Below are the code and all the weights of a small trained network. Each question names an input and a target symbol and asks about switching units off, where a switched-off unit gives its printed mean instead of its output.

import numpy as np


def w(rows, s, z=0):
    codes = np.array(rows[::2]) - 128.0
    scale = np.full(codes.shape[1], s)
    scale[-1] = z or s
    return codes * scale


def f(y):
    return np.maximum(y, 0)


def softmax(a):
    e = np.exp(a - a.max(-1, keepdims=True))
    return e / e.sum(-1, keepdims=True)


def log_softmax(a):
    a = a - a.max(-1, keepdims=True)
    return a - np.log(np.exp(a).sum(-1, keepdims=True))


def net(x, mask):
    ids = ['ΛΞΠΩβεηθμσψ'.index(c) for c in x.split()]
    T = len(ids)
    res = E[ids] + P[:T]
    q, k, v = (res @ M[0].T for M in (Q, K, V))
    z = softmax(np.where(np.tri(T) > 0, q @ k.T / 2**0.5, -1e9)) @ v
    res = res + np.where(mask[0], z, O[0][:, -1]) @ O[0][:, :-1]
    y = f(res @ A[0][:, :-1].T + A[0][:, -1])
    res = res + np.where(mask[1:9], y, B[0][:, -1]) @ B[0][:, :-1]
    return log_softmax(res[-1] @ U[:, :-1].T + U[:, -1])


Q, K, V, O, A, B = {}, {}, {}, {}, {}, {}
E = w([
[180,115,108,247,82],'Λ',
[142,91,136,215,104],'Ξ',
[124,63,102,111,106],'Π',
[160,124,126,118,138],'Ω',
[175,146,116,102,163],'β',
[116,61,110,108,124],'ε',
[152,75,88,114,85],'η',
[106,61,117,45,141],'θ',
[94,118,199,158,174],'μ',
[92,86,179,83,158],'σ',
[105,67,160,162,120],'ψ',
],0.013)
P = w([
[161,79,135,102,148],'0',
[211,34,170,147,145],'1',
[129,75,37,111,210],'2',
[73,192,164,62,2],'3',
[81,151,28,138,169],'4',
[160,39,222,186,187],'5',
],0.0086)
Q[0] = w([
[135,203,215,109,71],'h1',
[200,1,126,149,222],'h1',
],0.024)
K[0] = w([
[201,86,217,110,110],'h1',
[14,253,102,121,56],'h1',
],0.02)
V[0] = w([
[206,112,33,246,8],'h1',
[244,186,30,8,111],'h1',
],0.015)
O[0] = w([
[246,77,167,127,134,141],'h1',
[168,170,192,95,14,4],'h1',
],0.014,0.0043)
A[0] = w([
[101,91,149,89,92,255],'n1',
[193,126,200,98,59,68],'n2',
[136,103,63,65,115,118],'n3',
[172,219,97,154,122,151],'n4',
[80,167,173,101,17,87],'n5',
[86,226,112,118,99,59],'n6',
[66,194,77,151,130,83],'n7',
[188,252,62,156,183,96],'n8',
],0.011,0.0065)
B[0] = w([
[161,142,136,232,20,214],'n1',
[73,187,6,84,121,244],'n2',
[119,123,158,169,143,161],'n3',
[127,70,216,102,125,142],'n4',
[122,42,235,38,234,245],'n5',
[81,142,62,246,123,211],'n6',
[204,181,185,68,155,237],'n7',
[69,53,164,102,127,138],'n8',
],0.015,0.011)
U = w([
[200,117,69,81,120,69],'Λ',
[254,86,131,133,127,73],'Ξ',
[140,113,95,177,40,244],'Π',
[153,112,120,85,69,210],'Ω',
[84,77,98,48,104,32],'β',
[149,101,115,208,34,232],'ε',
[81,133,55,111,70,116],'η',
[137,104,180,142,98,158],'θ',
[169,146,115,65,165,4],'μ',
[133,187,108,155,109,198],'σ',
[39,62,48,180,146,137],'ψ',
],0.0051,0.0039)

Each question gives the input, a string of symbols that net reads in full, and the target symbol t.
The units are the heads (2 rows each of Q, K, V and O) and the neurons (one row each of A and B). Each row of codes is followed by its name. A weight is (code - 128) times the scale printed after its matrix; where a second scale follows, it is the last column's (O, A, B and U).
mask holds one flag per unit, heads first, then neurons. A switched-off unit (its flag False) gives its mean, the last column of its rows in O or B, instead of its output. The means were averaged over made-up inputs and are rounded, as every weight is.
A unit's drop is (log p(t) with every unit on - log p(t) with that unit switched off) / (log p(t) with every unit on - log p(t) with every unit switched off).
The circuit of an input: a set's keep is (log p(t) with only the set's units on - log p(t) with every unit switched off) / (log p(t) with every unit on - log p(t) with every unit switched off). Starting from all 9 units, units are removed one at a time, each time the one whose removal leaves the highest keep (on an exact tie, the one counted first), for as long as the keep stays at least 0.8.
circuit, biggest first: the units of the circuit, biggest drop first
most important unit: the unit with the biggest drop
k most important neurons: the k neurons with the biggest drops, biggest first
drop when u is switched off: that unit's drop, to one decimal
input ψ σ Ω Ξ, target σ: circuit, biggest first	n7, h1, n6
input β ε η ψ, target ε: circuit, biggest first	n5, n2, n1
input β ψ Λ Λ, target ψ: most important unit	h1
input ψ ψ μ β σ Ξ, target β: circuit, biggest first	n5, h1, n2
input θ Ω μ ε Π Ξ, target ε: 3 most important neurons	n5, n7, n2
input ψ σ ψ ψ, target σ: 3 most important neurons	n7, n6, n5
input ψ β Π θ ε Λ, target θ: circuit, biggest first	h1, n5, n2
input ψ θ ψ η, target θ: circuit, biggest first	n5, h1, n2, n1
input θ ε Λ θ, target ε: circuit, biggest first	n5, n1, n2
input ψ Ξ Π σ θ ε, target σ: circuit, biggest first	n7, h1, n5
input Λ Π ψ η, target Π: 2 most important neurons	n5, n1
input ψ θ σ σ β, target β: 3 most important neurons	n5, n2, n4
input ψ σ Π θ Ξ, target Ξ: 3 most important neurons	n2, n6, n1
input ε θ ψ ψ Λ, target Λ: most important neuron	n2
input β μ Λ μ ε σ, target μ: circuit, biggest first	h1, n7
input σ ψ Λ θ Π Π, target θ: 2 most important neurons	n5, n2
input Λ σ β η, target σ: circuit, biggest first	n7, h1, n6
input β Ξ η, target η: 3 most important neurons	n2, n7, n1
input Λ Ω β ψ η ψ, target ψ: 2 most important neurons	n7, n1
input η Ξ θ θ, target Ξ: 2 most important neurons	n2, n6
input ψ ψ ψ ψ θ θ, target ψ: 2 most important neurons	n7, n5
input ψ σ Ξ η θ Π, target η: circuit, biggest first	n2, h1
input Π ψ θ θ ε, target ε: 3 most important neurons	n5, n2, n7
input ψ Ω μ θ η θ, target θ: drop when n2 is switched off	0.3
